Here is a tiny trained network, its code and every weight. The questions are about switching its units off for an input and a target symbol, where a switched-off unit gives its printed mean instead of its output.

import numpy as np


def w(rows, s, z=0):
    codes = np.array(rows[::2]) - 128.0
    scale = np.full(codes.shape[1], s)
    scale[-1] = z or s
    return codes * scale


def f(y):
    return y / 2 * (1 + np.tanh(0.7978845608 * (y + 0.044715 * y**3)))


def softmax(a):
    e = np.exp(a - a.max(-1, keepdims=True))
    return e / e.sum(-1, keepdims=True)


def log_softmax(a):
    a = a - a.max(-1, keepdims=True)
    return a - np.log(np.exp(a).sum(-1, keepdims=True))


def net(x, mask):
    ids = ['ΘΛΠΦΩαβεζ'.index(c) for c in x.split()]
    T = len(ids)
    res = E[ids] + P[:T]
    r = res
    for j in range(3):
        rows = slice(3 * j, 3 * j + 3)
        q, k, v = (r @ M[0][rows].T for M in (Q, K, V))
        z = softmax(np.where(np.tri(T) > 0, q @ k.T / 3**0.5, -1e9)) @ v
        o = O[0][rows]
        res = res + np.where(mask[j], z, o[:, -1]) @ o[:, :-1]
    y = f(res @ A[0][:, :-1].T + A[0][:, -1])
    res = res + np.where(mask[3:7], y, B[0][:, -1]) @ B[0][:, :-1]
    return log_softmax(res[-1] @ U[:, :-1].T + U[:, -1])


Q, K, V, O, A, B = {}, {}, {}, {}, {}, {}
E = w([
[100,186,63,112],'Θ',
[212,3,110,162],'Λ',
[120,60,119,91],'Π',
[123,91,54,58],'Φ',
[227,116,52,168],'Ω',
[160,160,105,152],'α',
[93,166,94,109],'β',
[137,230,40,136],'ε',
[174,32,254,110],'ζ',
],0.0067)
P = w([
[76,42,101,134],'0',
[234,100,133,70],'1',
[98,183,131,157],'2',
[223,124,153,45],'3',
[115,157,141,171],'4',
[218,146,157,37],'5',
[127,140,147,177],'6',
[217,154,159,25],'7',
[150,129,142,181],'8',
[215,156,163,24],'9',
[167,123,138,185],'10',
[209,170,159,10],'11',
[176,121,132,182],'12',
],0.011)
Q[0] = w([
[92,96,2,71],'H0',
[139,182,100,116],'H0',
[76,97,207,89],'H0',
[196,148,195,85],'H1',
[119,186,163,240],'H1',
[155,181,112,212],'H1',
[106,109,74,159],'H2',
[166,93,134,165],'H2',
[215,223,186,50],'H2',
],0.018)
K[0] = w([
[72,76,4,92],'H0',
[110,179,82,130],'H0',
[148,145,182,88],'H0',
[99,51,156,139],'H1',
[190,219,162,225],'H1',
[183,166,92,172],'H1',
[134,170,174,69],'H2',
[116,153,210,134],'H2',
[33,18,28,181],'H2',
],0.017)
V[0] = w([
[195,165,74,56],'H0',
[76,83,222,133],'H0',
[153,81,69,116],'H0',
[188,197,188,16],'H1',
[54,130,62,27],'H1',
[214,179,2,123],'H1',
[186,59,134,252],'H2',
[49,210,248,233],'H2',
[194,86,131,240],'H2',
],0.013)
O[0] = w([
[172,97,54,142,161],'H0',
[94,219,106,110,156],'H0',
[170,118,147,137,158],'H0',
[169,81,182,234,67],'H1',
[134,200,137,91,129],'H1',
[81,207,211,175,81],'H1',
[126,27,102,93,183],'H2',
[215,111,8,139,1],'H2',
[116,37,110,112,154],'H2',
],0.015,0.0097)
A[0] = w([
[52,125,98,124,59],'N0',
[157,161,195,126,66],'N1',
[254,192,129,119,28],'N2',
[187,113,101,73,1],'N3',
],0.016,0.0056)
B[0] = w([
[116,148,110,206,163],'N0',
[131,76,54,110,204],'N1',
[71,170,2,161,135],'N2',
[155,207,148,199,248],'N3',
],0.015,0.017)
U = w([
[134,89,67,142,40],'Θ',
[29,127,169,235,214],'Λ',
[134,158,209,107,71],'Π',
[169,88,103,54,114],'Φ',
[122,56,182,133,254],'Ω',
[179,99,180,100,118],'α',
[114,120,78,166,25],'β',
[188,3,50,155,191],'ε',
[196,119,118,167,94],'ζ',
],0.0068,0.0058)

Each question gives the input, a string of symbols that net reads in full, and the target symbol t.
The units are the heads (3 rows each of Q, K, V and O) and the neurons (one row each of A and B). Each row of codes is followed by its name. A weight is (code - 128) times the scale printed after its matrix; where a second scale follows, it is the last column's (O, A, B and U).
mask holds one flag per unit, heads first, then neurons. A switched-off unit (its flag False) gives its mean, the last column of its rows in O or B, instead of its output. The means were averaged over made-up inputs and are rounded, as every weight is.
A unit's drop is (log p(t) with every unit on - log p(t) with that unit switched off) / (log p(t) with every unit on - log p(t) with every unit switched off).
The circuit of an input: a set's keep is (log p(t) with only the set's units on - log p(t) with every unit switched off) / (log p(t) with every unit on - log p(t) with every unit switched off). Starting from all 7 units, units are removed one at a time, each time the one whose removal leaves the highest keep (on an exact tie, the one counted first), for as long as the keep stays at least 0.8.
units of the circuit, in order: the units of the circuit, biggest drop first
most important unit: the unit with the biggest drop
top k neurons: the k neurons with the biggest drops, biggest first
heads that matter: for each layer, one digit per head in row order, 1 if its drop is at least 0.15 and else 0, layers parted by /
input Λ ζ Φ α ζ ζ ζ ε ζ Π, target Λ: units of the circuit, in order	N0, H1, H2, N3
input β ζ ζ β Π Λ, target β: units of the circuit, in order	H2, N2, H1
input Φ Π Φ Φ ε β, target Φ: heads that matter	011
input ζ Ω ζ ζ Π ζ Θ Θ ζ Ω α Θ, target ζ: most important unit	N3
input Λ ζ Π ζ β Π Φ ζ β Φ, target Λ: heads that matter	011
input Π ζ Ω β Λ ζ Φ Π ζ ζ Λ ε, target Π: heads that matter	010
input ε Φ Φ ζ Π ζ Θ Π, target ε: units of the circuit, in order	H1, N1, N3
input Π Λ Φ ζ ε ζ, target Π: units of the circuit, in order	H1, N1, N3
input Λ ζ ζ ζ ε Φ ε ζ ζ ζ β Θ, target Λ: top 3 neurons	N0, N3, N1
input ζ Θ Φ Ω, target ζ: units of the circuit, in order	N3, H1, H2
input Π Φ Λ Φ ζ Φ Φ, target ε: heads that matter	111
input Φ Λ ζ β, target Φ: units of the circuit, in order	N1, H2, N3, H1
input Φ ζ ζ, target Ω: heads that matter	010
input Φ ζ Π ζ Φ ζ Ω Ω Λ Λ, target Φ: units of the circuit, in order	H2, N1, H1, N3
input ζ ζ Π Π, target ζ: heads that matter	011
input Ω ζ Φ Ω ε ζ Φ ε Λ Φ Π Λ, target Ω: heads that matter	011
input ε Φ Λ Φ, target ε: units of the circuit, in order	H1, N1, N3, H0
input Λ Θ ζ Φ ζ Λ, target Λ: top 3 neurons	N0, N3, N1
input Π ζ Π Φ ζ Λ Φ Θ Φ Π ζ Ω, target Π: units of the circuit, in order	H1, N1, N3
input Π ζ ζ β, target Π: top 2 neurons	N1, N2
input β ζ Θ ζ Λ Π Φ Φ ζ Θ, target β: units of the circuit, in order	H2, N2
input ε Φ ζ ζ Π Φ Φ Φ ζ ζ ζ ε, target ε: units of the circuit, in order	H1, N3, N1, H0
input Ω Ω ζ ζ Φ β ζ α ζ Π, target Ω: top neuron	N3
input ζ ζ Φ α, target ζ: top neuron	N3
input Φ Λ Ω β β ζ, target Φ: units of the circuit, in order	H2, N1, N3, H1
